Below is a small trained network, with its code and all its weights. Each question gives an input and a target symbol and asks what happens when units are switched off, that is, made to give their printed mean instead of their output.

import numpy as np


def w(rows, s, z=0):
    codes = np.array(rows[::2]) - 128.0
    scale = np.full(codes.shape[1], s)
    scale[-1] = z or s
    return codes * scale


def norm(h):
    return h / np.sqrt((h * h).mean(-1, keepdims=True) + 1e-5)


def f(y):
    return y / 2 * (1 + np.tanh(0.7978845608 * (y + 0.044715 * y**3)))


def softmax(a):
    e = np.exp(a - a.max(-1, keepdims=True))
    return e / e.sum(-1, keepdims=True)


def log_softmax(a):
    a = a - a.max(-1, keepdims=True)
    return a - np.log(np.exp(a).sum(-1, keepdims=True))


def net(x, mask):
    ids = ['δεηλμξπστφψ'.index(c) for c in x.split()]
    T = len(ids)
    res = E[ids] + P[:T]
    u = 0
    for l in range(3):
        q, k, v = (norm(res) @ M[l].T for M in (Q, K, V))
        z = softmax(np.where(np.tri(T) > 0, q @ k.T / 2**0.5, -1e9)) @ v
        res = res + np.where(mask[u], z, O[l][:, -1]) @ O[l][:, :-1]
        u += 1
        y = f(norm(res) @ A[l][:, :-1].T + A[l][:, -1])
        res = res + np.where(mask[u : u + 4], y, B[l][:, -1]) @ B[l][:, :-1]
        u += 4
    return log_softmax(norm(res)[-1] @ U[:, :-1].T + U[:, -1])


Q, K, V, O, A, B = {}, {}, {}, {}, {}, {}
E = w([
[139,131,152,88,150,84,105,133,160,139,107],'δ',
[140,152,129,133,113,122,126,72,173,121,175],'ε',
[110,143,100,129,140,169,162,134,105,146,130],'η',
[162,145,124,124,113,68,113,154,153,125,129],'λ',
[148,157,139,132,96,96,124,109,153,133,139],'μ',
[110,1,86,83,93,144,141,108,155,145,127],'ξ',
[103,130,142,125,142,111,115,134,94,141,128],'π',
[172,152,102,154,99,138,158,142,123,127,139],'σ',
[139,100,177,121,148,104,119,109,90,141,113],'τ',
[166,136,116,120,128,90,121,155,156,113,116],'φ',
[107,151,113,128,111,158,149,94,147,141,143],'ψ',
],0.026)
P = w([
[122,111,150,126,88,128,151,163,160,115,228],'0',
[112,202,175,122,53,147,100,118,163,182,35],'1',
[102,179,184,134,120,117,161,80,139,226,85],'2',
[106,164,72,92,79,126,134,76,91,66,28],'3',
[164,177,73,102,111,173,45,90,86,176,112],'4',
[69,126,94,157,127,50,211,71,110,160,67],'5',
[130,162,65,2,111,101,140,71,61,20,102],'6',
[126,150,60,179,108,149,24,97,106,230,116],'7',
[92,116,88,215,125,38,175,77,116,220,117],'8',
[221,158,47,23,124,183,80,40,13,28,135],'9',
[148,153,43,58,84,205,16,116,55,188,175],'10',
],0.012)
Q[0] = w([
[159,131,103,95,106,167,42,137,107,182,160],'0.h1',
[87,66,135,199,111,95,147,158,190,254,126],'0.h1',
],0.014)
K[0] = w([
[117,75,113,211,183,55,194,118,176,247,159],'0.h1',
[85,130,169,54,117,84,254,145,103,47,164],'0.h1',
],0.012)
V[0] = w([
[28,239,131,173,99,57,20,47,84,178,217],'0.h1',
[228,26,234,195,194,81,81,3,163,67,138],'0.h1',
],0.0053)
O[0] = w([
[38,120,141,208,74,80,168,183,169,231,78,254],'0.h1',
[156,90,103,221,155,103,169,21,125,7,31,123],'0.h1',
],0.013,0.0047)
A[0] = w([
[173,137,47,109,118,74,128,46,79,254,84,252],'0.n1',
[161,164,62,150,86,33,113,105,61,137,127,240],'0.n2',
[154,116,175,51,107,180,97,211,129,186,235,71],'0.n3',
[88,213,122,152,174,95,100,102,149,148,70,244],'0.n4',
],0.0093,0.0033)
B[0] = w([
[36,166,110,10,53,72,102,153,176,44,107,253],'0.n1',
[54,119,121,54,165,219,183,84,135,154,92,199],'0.n2',
[159,137,65,193,157,197,120,1,58,126,45,179],'0.n3',
[163,193,75,167,115,227,244,122,56,115,122,189],'0.n4',
],0.0086,0.015)
Q[1] = w([
[152,126,172,172,182,110,131,133,141,223,96],'1.h1',
[4,102,68,4,47,160,114,53,157,207,58],'1.h1',
],0.011)
K[1] = w([
[80,189,136,178,93,248,171,158,84,74,254],'1.h1',
[150,59,30,74,82,160,166,93,225,196,100],'1.h1',
],0.0081)
V[1] = w([
[168,46,152,90,135,33,66,100,175,129,2],'1.h1',
[193,238,70,155,218,81,138,150,191,98,92],'1.h1',
],0.0073)
O[1] = w([
[64,108,124,87,255,117,134,99,195,120,120,253],'1.h1',
[133,181,66,149,92,35,89,174,49,19,169,13],'1.h1',
],0.017,0.005)
A[1] = w([
[115,142,109,108,103,211,171,173,136,128,169,44],'1.n1',
[125,173,122,61,79,94,53,239,113,174,250,202],'1.n2',
[213,149,166,208,116,162,137,89,88,119,144,1],'1.n3',
[106,107,75,120,124,65,166,65,123,60,132,242],'1.n4',
],0.012,0.0029)
B[1] = w([
[119,154,173,85,177,63,60,110,179,123,96,174],'1.n1',
[159,76,225,90,21,246,66,95,157,163,88,161],'1.n2',
[113,143,148,2,203,174,216,95,127,122,194,137],'1.n3',
[119,159,124,93,84,197,74,193,127,133,49,255],'1.n4',
],0.013,0.0092)
Q[2] = w([
[75,148,157,90,89,118,128,88,155,160,49],'2.h1',
[142,106,138,125,253,131,184,121,169,185,159],'2.h1',
],0.015)
K[2] = w([
[120,14,73,128,89,148,143,178,175,104,219],'2.h1',
[212,177,254,218,176,143,156,206,107,69,213],'2.h1',
],0.0081)
V[2] = w([
[190,28,90,123,116,159,44,199,113,85,137],'2.h1',
[137,95,46,82,65,189,255,54,139,107,188],'2.h1',
],0.0089)
O[2] = w([
[102,145,23,101,38,150,186,114,83,147,169,31],'2.h1',
[231,117,5,139,121,14,116,172,109,135,137,254],'2.h1',
],0.017,0.0056)
A[2] = w([
[167,127,5,125,89,67,114,128,77,80,101,242],'2.n1',
[88,153,140,134,108,76,95,142,144,149,103,253],'2.n2',
[87,149,163,149,49,129,114,214,134,106,160,119],'2.n3',
[118,147,43,73,64,131,181,107,54,115,168,161],'2.n4',
],0.014,0.004)
B[2] = w([
[20,104,216,205,101,142,162,69,72,113,138,255],'2.n1',
[155,137,52,149,188,134,125,100,30,107,205,253],'2.n2',
[148,110,148,203,187,7,195,160,251,151,97,182],'2.n3',
[232,79,135,78,161,119,12,158,171,132,194,214],'2.n4',
],0.017,0.0097)
U = w([
[99,129,225,153,111,110,161,138,190,211,118,140],'δ',
[167,162,101,83,140,76,115,187,198,145,105,25],'ε',
[96,116,118,181,101,88,235,95,96,131,105,228],'η',
[84,104,192,157,57,226,183,102,131,94,67,253],'λ',
[169,129,97,159,172,36,135,160,137,107,115,142],'μ',
[143,105,137,121,118,141,115,48,50,112,175,186],'ξ',
[71,146,86,99,182,142,109,128,126,33,127,9],'π',
[185,134,122,81,103,247,132,158,95,180,142,230],'σ',
[182,169,105,103,82,113,170,84,93,223,70,35],'τ',
[133,126,139,72,88,103,35,160,146,81,129,122],'φ',
[152,93,193,98,199,132,109,103,159,77,141,8],'ψ',
],0.014,0.0017)

Each question gives the input, a string of symbols that net reads in full, and the target symbol t.
The units are the heads (2 rows each of Q, K, V and O) and the neurons (one row each of A and B). Each row of codes is followed by its name. A weight is (code - 128) times the scale printed after its matrix; where a second scale follows, it is the last column's (O, A, B and U).
mask holds one flag per unit, layer by layer, with each layer's heads first. A switched-off unit (its flag False) gives its mean, the last column of its rows in O or B, instead of its output. The means were averaged over made-up inputs and are rounded, as every weight is.
A unit's drop is (log p(t) with every unit on - log p(t) with that unit switched off) / (log p(t) with every unit on - log p(t) with every unit switched off).
The circuit of an input: a set's keep is (log p(t) with only the set's units on - log p(t) with every unit switched off) / (log p(t) with every unit on - log p(t) with every unit switched off). Starting from the 12 units with the biggest drops (on a tie, the unit counted first), units are removed one at a time, each time the one whose removal leaves the highest keep (on an exact tie, the one counted first), for as long as the keep stays at least 0.8.
units of the circuit, in order: the units of the circuit, biggest drop first
unit that matters most: the unit with the biggest drop
top k neurons: the k neurons with the biggest drops, biggest first
k most important neurons of layer l: the k neurons of layer l with the biggest drops, biggest first
input φ ε ψ ξ φ σ μ ε φ, target σ: unit that matters most -> 0.h1
input τ σ ξ, target π: top 3 neurons -> 0.n4, 2.n1, 0.n3
input δ η λ ε π ψ, target η: units of the circuit, in order -> 0.h1, 1.h1
input λ φ φ ψ ψ ψ μ, target τ: units of the circuit, in order -> 0.h1, 0.n3
input σ ε ψ δ ξ φ π σ σ ψ, target η: units of the circuit, in order -> 2.h1, 2.n1
input τ ε τ τ ε ε π μ φ, target δ: top 2 neurons -> 1.n2, 2.n3
input δ π μ σ ξ ε φ, target λ: units of the circuit, in order -> 1.h1, 2.h1, 0.n1, 0.n2
input τ λ ε δ τ, target η: top 2 neurons -> 0.n4, 2.n4
input ε σ η π λ η μ, target ε: units of the circuit, in order -> 2.n1, 0.h1
input ξ τ λ τ π, target ξ: units of the circuit, in order -> 2.h1, 2.n1, 2.n4
input μ ψ τ ψ, target τ: units of the circuit, in order -> 1.h1, 0.h1, 0.n3, 1.n4
input τ λ η μ τ π ψ, target λ: units of the circuit, in order -> 0.h1, 1.n4
input λ ψ φ τ φ, target φ: top 2 neurons -> 0.n1, 1.n2
input λ π ξ, target φ: top 3 neurons -> 0.n4, 0.n1, 2.n4
input η σ μ φ, target ξ: unit that matters most -> 0.n3
input δ η ψ ψ φ, target τ: units of the circuit, in order -> 0.h1, 0.n3, 1.h1
input σ ε τ λ ξ π δ λ δ η φ, target η: units of the circuit, in order -> 2.h1, 2.n1
input ε ξ φ π μ ε λ ε π π, target μ: 2 most important neurons of layer 1 -> 1.n3, 1.n2
input σ δ τ η τ η δ μ σ μ ψ, target ξ: 2 most important neurons of layer 0 -> 0.n3, 0.n4
input π σ λ ξ ψ π ε ε, target δ: top neuron -> 1.n4
input ψ φ δ μ π ψ, target μ: top 2 neurons -> 1.n1, 0.n3
input δ ε π ψ ε, target δ: top 2 neurons -> 1.n2, 2.n3
